What each symbol does to the points:
JQ ba LF
JQ ve BH
JQ fo RH
JQ lu HC
JQ ge FJ
JQ de NB
FZ ba DD
FZ ve TJ
FZ fo RM
FZ lu LM
FZ ge HF
FZ de ZZ
ZG ve DN
ZG fo FB
ZG ge JG
PZ ba BC
PZ ve ZR
PZ fo QS
PZ lu JD
PZ ge CG
PZ de TD
MP ba LM
MP ve HD
MP fo NQ
MP lu FZ
MP ge RM
MP de DD
FB ba CP
FB ve SN
FB fo QP
FB lu JG
FB ge QB
FB de ZG
LL ba NM
LL ve PQ
LL fo FT
LL lu TP
LL ge HH
LL de LT
RM ba MP
RM ve RP
RM fo GD
RM lu HF
RM ge ZN
RM de FZ
DM ba HS
DM ve JR
DM fo MD
DM lu JT
DM ge BL
DM de CF
SB ba SF
SB ve DD
SB fo CL
SB lu LG
SB ge TZ
SB de HT
BM ba LH
BM ve BQ
BM fo JH
BM lu QN
BM ge JM
BM de JP
LH ba PG
LH ve DG
LH fo HN
LH lu JP
LH ge BM
LH de FT
GS ba ZD
GS ve GP
GS fo RN
GS lu SN
GS ge GL
GS de MB
SG ba NG
SG ve QR
SG fo PC
SG lu ZS
SG ge LS
SG de RD
LZ ba SR
LZ ve ZS
LZ fo FG
LZ lu DL
LZ ge HZ
LZ de RP
CT ba QC
CT ve SF
CT fo SQ
CT lu GH
CT ge BP
CT de LP
GN ba GJ
GN ve LT
GN fo JT
GN lu PM
GN ge HS
GN de FG
CR ba SN
CR ve FJ
CR fo JC
CR lu GS
CR ge RN
CR de ZD
HH ba LL
HH ve LD
HH fo JP
HH lu JR
HH ge PG
HH de TP
BG ba FJ
BG ve QC
BG fo RT
BG lu RH
BG ge CN
BG de GP
BB ba DL
BB ve SG
BB fo GJ
BB lu LZ
BB ge FG
BB de SR
LP ba QB
LP ve RN
LP fo CT
LP lu QP
LP ge GH
LP de BH
ZZ ba CN
ZZ ve BP
ZZ fo FZ
ZZ lu RT
ZZ ge LM
ZZ de QF
JR ba TP
JR ve CD
JR fo PG
JR lu LL
JR ge FT
JR de NM
TZ ba SB
TZ ve FZ
TZ fo JZ
TZ lu DS
TZ ge JF
TZ de LG
CL ba DS
CL ve MP
CL fo RJ
CL lu TZ
CL ge JZ
CL de SB
SN ba MB
SN ve JQ
SN fo GL
SN lu ZD
SN ge CR
SN de DN
SZ ba NR
SZ ve PZ
SZ fo ZL
SZ lu QJ
SZ ge GG
SZ de BQ
BC ba FS
BC ve JM
BC fo PH
BC lu TD
BC ge PZ
BC de DT
LD ba PQ
LD ve BL
LD fo BS
LD lu CD
LD ge JL
LD de ZH
TM ba RQ
TM lu ZB
TM de ZR
JM ba BM
JM ve QJ
JM fo RQ
JM lu HN
JM ge ZR
JM de QN
JP ba FT
JP ve BS
JP fo BM
JP lu PG
JP ge QN
JP de HH
CM ba MD
CM ve LH
CM fo TD
CM lu TG
CM ge FS
CM de BL
SM ba BS
SM ve FS
SM fo QJ
SM lu DG
SM ge NR
SM de JL
LF ve JG
LF fo GP
LF lu NB
LF ge JQ
JH ba HN
JH ve SZ
JH fo ZB
JH lu JM
JH ge RQ
JH de BM
MD ba SL
MD ve PG
MD fo DT
MD lu BL
MD ge CM
MD de DM
QJ ba BQ
QJ ve JD
QJ fo GG
QJ lu NR
QJ ge TL
QJ de SM
BQ ba DG
BQ ve TD
BQ fo SZ
BQ lu SM
BQ ge QJ
BQ de BS
RT ba QF
RT ve TN
RT fo LM
RT lu CN
RT ge DD
RT de BG
DN ve NB
DN fo SN
DN ge ZD
ZR ba JM
ZR ve TL
ZR fo TM
ZR lu JH
ZR ge ZB
ZR de HN
QF ba RH
QF ve GH
QF fo ZZ
QF lu BG
QF ge RT
QF de FJ
NR ba SM
NR ve BC
NR fo TL
NR lu BQ
NR ge SZ
NR de DG
ZN ba RM
ZN ve DL
ZN fo QR
ZN lu NQ
ZN ge FF
ZN de HF
RH ba GP
RH ve LP
RH fo CN
RH lu FJ
RH ge QF
RH de JQ
HS ba GN
HS ve TP
HS fo SL
HS lu CF
HS ge DM
HS de PM
QC ba QP
QC ve JC
QC fo TN
QC lu LP
QC ge CT
QC de QB
RQ ba JH
RQ ve GG
RQ lu ZR
RQ ge TM
RQ de JM
JZ ba CL
JZ ve RM
JZ fo NG
JZ lu JF
JZ ge RD
JZ de TZ
ZS ba RD
ZS ve FF
ZS fo LS
ZS lu NG
ZS ge NF
ZS de RJ
RP ba HD
RP ve RJ
RP fo LZ
RP lu PJ
RP ge DL
RP de TJ
TC ba ML
TC ve CF
TC fo PQ
TC lu QZ
TC ge ZH
TC de ZT
TD ba DT
TD ve HN
TD fo PZ
TD lu FS
TD ge JD
TD de CM
LM ba ZZ
LM ve GR
LM fo HF
LM lu DD
LM ge MP
LM de RT
GD ba NQ
GD ve LZ
GD fo HQ
GD lu ZN
GD ge QR
GD de RM
CF ba PM
CF ve NM
CF fo DM
CF lu GN
CF ge JT
CF de GJ
QP ba BH
QP ve GL
QP fo GH
QP lu QB
QP ge QC
QP de FB
NF ba ZS
NF ve HQ
NF fo TR
NF lu SG
NF ge PC
NF de NG
FT ba JR
FT ve CQ
FT fo LH
FT lu HH
FT ge JP
FT de LL
SF ba JC
SF ve RT
SF fo DS
SF lu HT
SF ge SB
SF de RN
RD ba JZ
RD ve ZN
RD fo SG
RD lu RJ
RD ge ZS
RD de JF
ZB ba ZR
ZB ve ZL
ZB lu RQ
ZB de JH
PH ba JD
PH ve RQ
PH lu PZ
PH ge QS
PH de BC
TL ba QJ
TL ve PH
TL lu SZ
TL ge ZL
TL de NR
CP ve MB
CP fo BH
CP lu ZG
CP ge FB
PQ ba RL
PQ ve DM
PQ fo CQ
PQ lu ZH
PQ ge LD
PQ de TC
TP ba LT
TP ve ZH
TP fo HH
TP lu NM
TP ge JR
TP de TR
RN ba CR
RN ve BG
RN fo SF
RN lu GL
RN ge HT
RN de GS
JT ba CF
JT ve LL
JT fo BL
JT lu HS
JT ge SL
JT de GN
LG ba HT
LG ve ZZ
LG fo TZ
LG lu SF
LG ge DS
LG de JC
CN ba BG
CN ve CT
CN fo DD
CN lu QF
CN ge ZZ
CN de RH
PM ba FG
PM ve TR
PM fo HS
PM lu GJ
PM ge CF
PM de HZ
HQ ba FF
HQ ve FG
HQ fo QZ
HQ lu QR
HQ ge ML
HQ de GD
DD ba RT
DD ve SQ
DD fo MP
DD lu ZZ
DD ge FZ
DD de CN
DT ba TG
DT ve QN
DT fo BC
DT lu CM
DT ge TD
DT de MD
RL ba QZ
RL ve HS
RL fo CD
RL lu TC
RL ge PQ
RL de ML
JG ba ZG
JG ve ZD
JG fo QB
JG lu CP
JG ge BH
GL ba GS
GL ve RH
GL fo HT
GL lu CR
GL ge JC
GL de SN
TR ba LS
TR ve QZ
TR fo TP
TR lu PC
TR ge NM
TR de NF
ZL ba TL
ZL ve QS
ZL lu GG
ZL de SZ
HF ba FZ
HF ve PJ
HF fo ZN
HF lu MP
HF ge NQ
HF de LM
FJ ba JQ
FJ ve QP
FJ fo QF
FJ lu GP
FJ ge BG
FJ de HC
ZT ba QR
ZT ve GJ
ZT fo TC
ZT lu HQ
ZT ge QZ
ZT de FF
QN ba JP
QN ve SM
QN fo JM
QN lu LH
QN ge HN
QN de PG
ZD ba DN
ZD ve HC
ZD fo CR
ZD lu MB
ZD ge GS
QZ ba ZT
QZ ve GN
QZ fo ZH
QZ lu ML
QZ ge RL
QZ de HQ
MB ve LF
MB fo GS
MB lu DN
MB ge SN
JL ba LD
JL ve TG
JL fo SM
JL lu CQ
JL ge DG
JL de CD
CQ ba CD
CQ ve MD
CQ fo DG
CQ lu LD
CQ ge BS
CQ de PQ
ML ba HQ
ML ve PM
ML fo RL
ML lu ZT
ML ge TC
ML de QR
NB ve CP
NB fo JQ
NB ge HC
NG ba RJ
NG ve GD
NG fo NF
NG lu RD
NG ge SG
NG de JZ
SL ba JT
SL ve HH
SL fo TG
SL lu DM
SL ge MD
SL de HS
JD ba TD
JD ve JH
JD fo CG
JD lu BC
JD ge PH
JD de FS
SR ba PJ
SR ve RD
SR fo BB
SR lu RP
SR ge LZ
SR de HD
NM ba TR
NM ve RL
NM fo JR
NM lu LT
NM ge LL
NM de PC
DL ba RP
DL ve NG
DL fo HZ
DL lu SR
DL ge BB
DL de PJ
LS ba SG
LS ve ZT
LS fo LT
LS lu NF
LS ge TR
LS de ZS
CG ba PZ
CG ve ZB
CG lu PH
CG de JD
FS ba CM
FS ve BM
FS fo JD
FS lu DT
FS ge BC
FS de TG
GR ba BP
GR ve TZ
GR fo PJ
GR lu SQ
GR ge HD
GR de TN
ZH ba TC
ZH ve JT
ZH fo LD
ZH lu RL
ZH ge CD
ZH de QZ
BH ba JG
BH ve GS
BH fo LP
BH lu FB
BH ge QP
BH de CP
GJ ba HZ
GJ ve PC
GJ fo CF
GJ lu FG
GJ ge GN
GJ de BB
PG ba HH
PG ve JL
PG fo QN
PG lu FT
PG ge LH
PG de JR
BP ba CT
BP ve SB
BP fo TJ
BP lu TN
BP ge GR
BP de GH
HZ ba LZ
HZ ve NF
HZ fo PM
HZ lu BB
HZ ge GJ
HZ de DL
QS ba PH
QS ve TM
QS lu CG
QS de PZ
DS ba LG
DS ve LM
DS fo JF
DS lu SB
DS ge CL
DS de SF
HT ba RN
HT ve CN
HT fo SB
HT lu JC
HT ge LG
HT de GL
CD ba ZH
CD ve SL
CD fo JL
CD lu PQ
CD ge CQ
CD de RL
JF ba TZ
JF ve HF
JF fo RD
JF lu CL
JF ge RJ
JF de DS
GG ba SZ
GG ve CG
GG lu TL
GG de QJ
BS ba CQ
BS ve CM
BS fo BQ
BS lu JL
BS ge SM
BS de LD
LT ba PC
LT ve TC
LT fo LL
LT lu TR
LT ge TP
LT de LS
JC ba GL
JC ve QF
JC fo LG
JC lu RN
JC ge SF
JC de CR
PJ ba TJ
PJ ve JZ
PJ fo DL
PJ lu HD
PJ ge SR
PJ de GR
TJ ba SQ
TJ ve CL
TJ fo RP
TJ lu GR
TJ ge PJ
TJ de BP
TG ba BL
TG ve JP
TG fo FS
TG lu MD
TG ge DT
TG de SL
HN ba QN
HN ve NR
HN fo ZR
HN lu BM
HN ge JH
HN de LH
GH ba LP
GH ve HT
GH fo BP
GH lu QC
GH ge TN
GH de QP
DG ba JL
DG ve DT
DG fo NR
DG lu BS
DG ge BQ
DG de CQ
RJ ba JF
RJ ve NQ
RJ fo ZS
RJ lu JZ
RJ ge NG
RJ de CL
TN ba GH
TN ve LG
TN fo GR
TN lu CT
TN ge SQ
TN de QC
NQ ba HF
NQ ve SR
NQ fo FF
NQ lu RM
NQ ge GD
NQ de MP
PC ba NF
PC ve ML
PC fo NM
PC lu LS
PC ge LT
PC de SG
SQ ba TN
SQ ve DS
SQ fo HD
SQ lu BP
SQ ge TJ
SQ de CT
GP ba HC
GP ve QB
GP fo BG
GP lu JQ
GP ge RH
GP de LF
QB ba FB
QB ve CR
QB fo QC
QB lu BH
QB ge LP
QB de JG
HC ba NB
HC ve FB
HC fo FJ
HC lu LF
HC ge GP
QR ba GD
QR ve HZ
QR fo ML
QR lu FF
QR ge ZT
QR de ZN
FF ba ZN
FF ve BB
FF fo ZT
FF lu GD
FF ge HQ
FF de NQ
BL ba DM
BL ve FT
BL fo CM
BL lu SL
BL ge TG
BL de JT
FG ba BB
FG ve LS
FG fo GN
FG lu HZ
FG ge PM
FG de LZ
HD ba GR
HD ve JF
HD fo SR
HD lu TJ
HD ge RP
HD de SQ

The rows follow the links: the fewer symbols apart two points are, the more alike their rows tend to be.

Each row is also shifted at random along 4 hidden directions that mean nothing.

Some points, each with a row of numbers:
PZ [   7   -1   28    2  -19  -34  -20   39  -44  -48   10  -24  -19   14  -27   12  -38   63  -19   58   27  -33   42  -32    5   -5  -71   14  -19    0  -51   32  -31  -38   33  -30   40  -37  -14  -35    3   48]
GD [-135   21    4   38  -40   19   16  -24   15   66   27   33   33  -36  -35   25   -8  -70   57  -20   -7  -94   -8    3  -45   39   57  -17  -42  -15    2   13   43    0   30   87   -8   15    6   45    7  -41]
RQ [ -72    3   20  -25   33  -35  -33   24  -43  -46    4   -9  -30   20  -21    7  -33   57  -35   47   31   19   31  -30   26  -21  -65   -8    3  -18  -39   32  -27  -17   33  -28   46  -30  -15  -73   -9   43]
MB [ 121  -26  -40  -49  -20   33  -13   18   34   -2   31    0   17  -18   52  -12   47   -9  -36  -55  -26    2  -26   39   46    9   38   28   19  -19   52  -53   -5   -1  -53  -43  -44  -10   34  -24   33  -14]
LH [  -8   17   45   45    3  -43   19   40  -34  -29  -46  -11  -25   31  -39   19  -42   40   39   67   22  -11   36  -41  -33  -30  -63    2  -37   65  -56   44   -9   -4   33    0   42  -11  -30    7  -31   35]
CG [ -54   -6   16  -22   31  -34  -42  -20  -48  -46   18  -27  -31   19  -17  -15  -35   63  -63   48   34   40   32  -27   20    1  -67  -16   36  -55  -42   31  -41  -33   36  -31   42  -18  -21  -44    1   44]
TD [-109   14   33   15   32  -40    0   27  -37  -33  -36   -5  -32   30  -31   13  -38   44   13   57   26   21   29  -36   -8  -35  -62  -10  -16   34  -47   40  -12    1   32   -8   45  -13  -27  -29  -30   33]
LD [ 120    9   35    7  -27  -33  -30   22  -51  -23   38   -9  -10   -5  -53   23  -53   41  -12   57   35  -75   46  -37   -7   17  -56   -5  -32  -34  -62   49  -17  -48   65   10   53  -41  -14  -41    8   38]
GP [ -18  -17  -25   16  -32   34   42   12   50   18  -32   -6   22   -2   48  -12   51  -33   28  -48  -41   13  -33   36   -9   -5   48   34    3   62   51  -51   11   26  -68  -23  -58   25   19   67    5  -30]
HT [  52  -14  -33  -24  -32   37    5   20   41   23   22   15   30  -27   37    3   45  -38    3  -59  -31  -31  -31   37   21   11   59   24   -9    3   52  -46   18    9  -44   -7  -45   -2   35   -1   24  -30]
RT [  78   -6  -38  -33   19   35    5    0   44   29    1   30   17  -17   37   -3   46  -46    4  -62  -28   21  -39   36   28   -7   62    1   10    1   57  -43   26   34  -45    3  -39   12   28  -17    7  -39]
BC [-107    4   29   21   17  -36  -10  -25  -43  -34  -14  -33  -28   26  -26  -13  -40   51  -23   59   29   34   32  -33  -18   -2  -64  -12   21  -11  -50   38  -32  -22   36  -12   39    1  -32   13  -14   37]
TC [  10   28   38   61   19  -26   15  -57  -29   21  -24   -3  -10   14  -54   -1  -47   -6   34   48   24    7   19  -35  -61   11  -24  -39    0   -5  -49   53    7    0   57   63   36   28  -39   58  -29    1]
BG [ -17   -4  -42  -53   22   35    2   41   47   21   -1   41   15  -16   42   12   53  -42    9  -66  -29   11  -40   38   49  -26   60    9  -11   18   62  -48   33   43  -53  -11  -37   -7   36  -60    4  -34]
RJ [  78   28    0   43   11   18   56    5   41   60  -55   46   18   -2   -6   22   19  -75   96  -30  -26   -9  -31   11  -44  -21   62  -11  -43   76   26   -7   58   60  -16   63  -22   37    3   50  -34  -51]
HF [  53    3  -24  -15  -19   35   -8  -19   27   51   47   32   34  -41    2    9   20  -62    9  -53  -16  -53  -26   25    6   34   70  -10  -13  -44   35  -19   35    4   -2   49  -25    5   25   -4   22  -42]
ZL [ -15    4   20  -14   42  -38  -17   21  -39  -50  -21  -14  -37   33  -15    1  -30   59  -25   51   27   46   28  -30   17  -33  -68   -8    8    7  -40   30  -27   -6   23  -34   41  -20  -22  -54  -20   43]
QJ [-106   10   21  -20   52  -39  -29    8  -43  -39   -7   -5  -35   24  -24    3  -35   48  -29   49   33   41   28  -31   19  -25  -62  -22    8  -20  -41   37  -20   -7   37  -15   48  -19  -22  -66  -19   37]
SR [   8    5  -10   15  -48   30   -5  -45   15   59   60   20   40  -46  -19    8    2  -62   13  -36   -9  -86  -13   15  -25   60   63  -14  -14  -61   13   -1   29  -18   22   71  -18   10   15   38   30  -38]
RD [ -44   17  -16  -11    5   27  -15  -38   15   61   48   44   29  -40  -18   15    3  -68   14  -40   -4  -48  -19   13   -2   33   65  -35  -12  -62   20    2   42    8   25   77   -6   10   16  -14   10  -44]
NB [  70  -10  -22   -1  -30   24   48   89   55    2  -50   15   16    4   51   17   54  -21   54  -45  -43  -13  -29   32   14  -43   35   53  -43  115   50  -54   22   40  -78  -43  -49   -6   31    8   -4  -20]
FT [ -57   22   41   50   47  -40   18  -40  -34  -10  -57  -15  -33   38  -40   -9  -44   25   22   64   29   62   22  -40  -48  -21  -53  -33   13   25  -52   51   -9   11   42   25   43   28  -47   42  -46   20]
HZ [  80   19   14   46    9    2    1 -105  -11   51   18    5   10  -14  -40  -14  -29  -43   12    9   14   -1   -1  -11  -55   47   25  -51   26  -65  -20   35   16   -6   49   85   12   44  -25   74   -7  -26]
GS [  50   -7  -30  -23   -6   30   28   68   51   10  -29   26   16   -5   48   13   54  -31   35  -53  -36   -2  -33   35   28  -35   47   34  -29   73   56  -53   26   42  -66  -29  -46   -4   33  -20   -1  -28]
GL [  94  -24  -25    7  -73   37   26   33   43   14   12   -7   34  -22   42   -1   45  -25   16  -49  -39  -54  -22   35   -1   17   48   49  -18   38   44  -51    6   -5  -56  -25  -56   -2   32   46   29  -23]
RM [ -13    7  -15   35    1   30   19  -99   29   64    7    8   25  -20    2  -24   14  -70   17  -40  -16   18  -31   20  -43   43   67  -30   35  -38   29  -11   24   16   -3   65  -32   57   -1   95    2  -51]
HD [ -54   -4  -25   -7  -60   42   -8   -5   30   51   68   26   47  -55    2   16   21  -61   12  -57  -22 -102  -20   29    0   51   74    7  -26  -45   34  -23   30  -16   -3   45  -32   -7   33    8   38  -40]
FJ [-106   -9  -37  -18   34   33   23  -29   50   25  -31   10    6    3   53  -26   52  -42    0  -58  -32   82  -47   39   14  -15   57   -1   40   18   63  -48   16   48  -63  -10  -50   39   14   30   -8  -39]
TN [  13  -10  -32   -3   -4   38   18  -31   46   35   -1    8   23  -15   37  -16   42  -50    7  -57  -29   21  -37   36   -1   12   62    4   21   -1   52  -41   17   24  -45    8  -48   30   18   45    9  -42]
QB [  63  -16  -38  -51  -27   36   -6   64   40    7   28   26   25  -26   42   16   49  -25   -3  -62  -30  -43  -27   39   53   -7   49   34  -25   13   54  -52   18   11  -52  -30  -41  -27   45  -56   29  -20]
ZR [  -9    8   30    7   25  -40   -2   33  -35  -44  -34  -15  -34   34  -21    7  -32   56    0   58   25   25   30  -35    0  -34  -69    1  -11   34  -45   33  -22   -4   24  -28   41  -18  -24  -30  -24   41]
ZH [  35   22   36   22  -13  -29  -15   20  -41   -1   20   10   -7   -4  -60   31  -52   15   20   49   30  -73   37  -37  -22    8  -36  -15  -47  -11  -56   53    5  -25   65   41   50  -26  -16  -30   -8   21]
BQ [ -72   -5   35   27  -64  -31  -18   29  -47  -36   34  -35   -5   -2  -40   13  -47   57  -14   59   26  -86   51  -34  -18   25  -64   21  -29  -13  -62   38  -33  -64   48  -14   39  -38  -13    1   20   48]
CR [  11  -26  -40  -20   -6   38    1  -51   38   16   17  -12   18  -13   53  -36   47  -26  -37  -58  -27   47  -35   40   17   24   50    7   56  -34   54  -48   -6    6  -51  -20  -52   28   18   43   25  -28]
JC [ -92   -8  -32  -10    3   36   24   -2   51   30  -18   17   18  -10   43   -9   50  -48   19  -60  -33   26  -41   38    9   -8   62   11    8   29   58  -47   24   38  -56   -2  -50   23   23   24    3  -39]
JF [  98   18  -28  -30   44   27    4   -2   36   49   -3   55   16  -19   10   15   30  -69   31  -54  -18   12  -37   25   19  -14   69  -27  -12   -4   45  -20   50   50  -15   48  -20   15   20  -39  -11  -48]
TR [ -39   46   33   20   18  -23    9   57  -18   25  -16   56   -2   -3  -63   58  -37  -26   78   31   19  -74   17  -32  -20  -28   -3  -26  -87   41  -37   48   48   23   57   70   46  -21   -9  -59  -34   -6]
CL [  65    5  -26  -19  -17   36    2   20   36   45   26   42   33  -36   10   21   30  -62   29  -55  -23  -57  -27   28   13   11   69    2  -32   -4   41  -27   43   19  -18   36  -28   -4   32  -22   15  -41]
ZB [ -98   -6   23    1   -3  -32  -25    1  -43  -46   12  -33  -23   17  -20   -7  -34   61  -39   52   28    4   34  -29    2    3  -67    1   13  -23  -44   30  -39  -37   31  -31   36  -21  -20  -15    4   45]
TZ [  50    8  -31    3  100   27   30 -120   44   54  -57   17   -6   15   36  -49   40  -69    6  -53  -22  165  -60   30  -17  -12   68  -53   84  -13   57  -27   26   75  -40   40  -40   90  -12   73  -37  -59]
SQ [ -17   -6  -24    9  -45   39   23    1   45   43   14   15   37  -29   23    5   38  -56   30  -54  -32  -48  -29   32   -9   23   68   17  -16   14   44  -38   28   11  -34   20  -47   12   27   43   19  -42]
TM [ -28    0   32   19  -28  -35    3   66  -34  -49  -19  -24  -20   23  -21   17  -31   63    7   58   18  -33   39  -32   -6  -21  -72   27  -35   50  -49   27  -27  -26   18  -39   34  -34  -15  -19   -7   47]
JT [ -73   36   31    7   48  -34   -9   15  -35    1  -18   30  -21   12  -55   31  -45    4   31   45   32   -9   24  -38  -11  -24  -32  -38  -36    4  -46   53   19   12   60   47   54  -12  -22  -56  -35   11]
ZG [-109  -26  -44  -46  -12   36  -15  -11   35    6   35   -3   20  -22   53  -22   47  -16  -45  -60  -26   16  -30   41   40   18   46   18   35  -37   56  -53   -6   -1  -51  -35  -46    1   31   -8   34  -20]
CD [ -68   22   44   53   -3  -36   14    2  -35   -5  -27   -6  -15   18  -53   17  -48   19   39   60   25  -26   32  -41  -46   -6  -46  -13  -31   30  -57   51    0  -11   51   32   43    0  -31   27  -25   21]
QZ [  54   25   42   75  -11  -22   26  -40  -23   26  -23   -3   -2    9  -55    7  -45  -12   52   46   18  -29   21  -34  -73   16  -16  -27  -21   16  -49   50   11   -6   54   66   31   25  -35   78  -26   -1]
BH [ 136  -20  -35  -31  -19   34    5   25   40    5    7    5   19  -13   50   -6   48  -20  -10  -54  -30    3  -30   37   32   -3   42   29    7   14   53  -53    4   13  -57  -34  -46   -3   31   -5   21  -20]
TP [  28   37   36   17   44  -37    1   30  -32    2  -30   32  -21   15  -56   37  -44    3   48   47   28  -15   23  -40  -17  -33  -33  -31  -49   30  -46   53   24   18   56   46   55  -13  -23  -51  -41   12]

Where do the symbols, taken in turn from left to right, take each start?
Answer with the point's name.
[  86   33    6   21   19    7   15  -11   11   54   -7   49   14  -16  -34   26   -9  -62   61  -12   -2  -33  -13   -4  -28    1   44  -34  -37    7    1   19   50   32   27   82    9   16   -1    1  -21  -37]
ve ge ve -> FG
[   6   18   32   21   35  -31  -19  -54  -45   -4    4   -8  -22   11  -49   -4  -51   19  -12   51   36   21   25  -35  -25   11  -41  -43   17  -48  -51   53  -10  -16   64   39   49    9  -34    3  -18   18]
lu ba -> TC
[ 153   25   -1  -19   23    5  -32  -28  -11   44   50   47   12  -33  -43   23  -21  -46    6  -11   16  -50   -1   -7    5   25   34  -48  -20  -75   -7   28   34    0   53   78   26   -7    3  -54    2  -24]
ge ba fo -> PC
[ -29    3  -22    6  -30   36   23    8   44   49    9   29   34  -28   15   13   33  -65   43  -53  -29  -48  -31   29   -9   14   72    8  -28   18   42  -30   39   21  -26   36  -39   11   24   25   10  -45]
ge ge -> NQ
[   8   39    6  -19   90  -11  -27  -56  -20   40    9   53  -11   -7  -48   14  -29  -42    8    5   26   32   -6  -19    1   -4   18  -76    5  -67  -14   44   38   30   61   86   41   16  -18  -61  -29  -22]
ge ve de -> HQ
[ 109   21  -12   -9   40   18   -6  -44   14   55   15   47   15  -23  -17   10    4  -67   21  -33   -2   -1  -25    8   -3   12   58  -44   -1  -43   21    6   43   30   19   73   -1   22    5  -16  -10  -42]
ge lu -> GD
[ 136   -5  -23   14  -22   34   26  -26   43   41   -3   10   28  -19   25   -9   35  -53   24  -50  -29   -6  -32   30  -17   18   62    7    6   10   43  -34   21   19  -36   20  -46   29   16   59   10  -41]
lu ge de -> ZZ
[  27   32   26   42   -4   -7   13  -14  -10   44    1   31   11  -13  -54   30  -31  -41   58   17   12  -60    8  -20  -45   14   16  -30  -43    1  -27   40   37    6   51   82   25    9  -14   18  -18  -21]
ba lu -> LZ
[  30  -12  -33  -13  -21   39   10   -7   42   30   13   12   26  -22   36   -8   44  -43    3  -58  -29   -7  -35   37    9   14   62   13    9   -4   52  -43   17   15  -44    2  -48   13   27   23   20  -37]
ge de ge -> LG
[  20    1  -23  -30  -54   37  -35    1   14   50   99   40   46  -64  -16   27    8  -59   -4  -53   -8 -127  -10   22   20   59   69   -5  -36  -84   25  -11   34  -28   23   58  -14  -27   36  -43   47  -34]
ve ve lu -> RM
[ -25   23   49   64  -47  -32   22   43  -33   -1  -13    0   -2    4  -61   37  -51   15   63   61   20  -96   39  -40  -54    0  -41    6  -71   51  -62   51    8  -21   54   37   41  -20  -20   24  -16   21]
ge fo ve -> BS
[ 131   23   20   15   30  -16  -25  -70  -35   23   30    9   -6   -8  -52    1  -44  -11   -9   28   31   -7   17  -26  -26   30   -8  -54   12  -77  -38   49    6  -14   70   68   41   12  -25    1   -8   -1]
de fo fo ba -> GN
[ 122    7   37   34   -3  -33  -16  -41  -50  -16   13  -27  -17   11  -48   -6  -53   38  -17   61   35  -10   37  -39  -34   24  -54  -21   11  -40  -60   52  -24  -38   60   22   44    0  -33   22   -4   32]
de de ve -> TR
[ -50   41   19   11   55  -13    0  -23  -14   41  -10   50   -6   -5  -53   27  -31  -43   47   14   19   -7    1  -24  -22   -9   15  -56  -29  -14  -21   44   43   30   55   86   38   13  -17  -30  -34  -22]
ve ge -> GN
[  23   19   -8   29   16   22   27  -53   28   63  -14   32   21  -14   -8    0   11  -72   48  -33  -15    5  -30   13  -36   13   63  -30   -2    1   25   -3   42   35    1   71  -19   43   -2   55  -15  -51]
ve ge -> LZ
[ -81   32   30    9   67  -37   -8  -15  -37   -3  -29   20  -30   23  -49   15  -45    9   17   49   34   36   20  -38  -14  -26  -39  -47   -8   -5  -46   54    9   18   57   41   55    5  -31  -36  -39   14]
ve ba ba -> LT
[  33   11   31   17    0  -30  -29  -36  -51  -10   31  -15  -13    1  -51    1  -54   30  -22   52   37  -25   36  -36  -20   27  -46  -28    5  -61  -57   52  -19  -40   68   30   49  -10  -28   -5    2   29]
ba ba ba -> PC
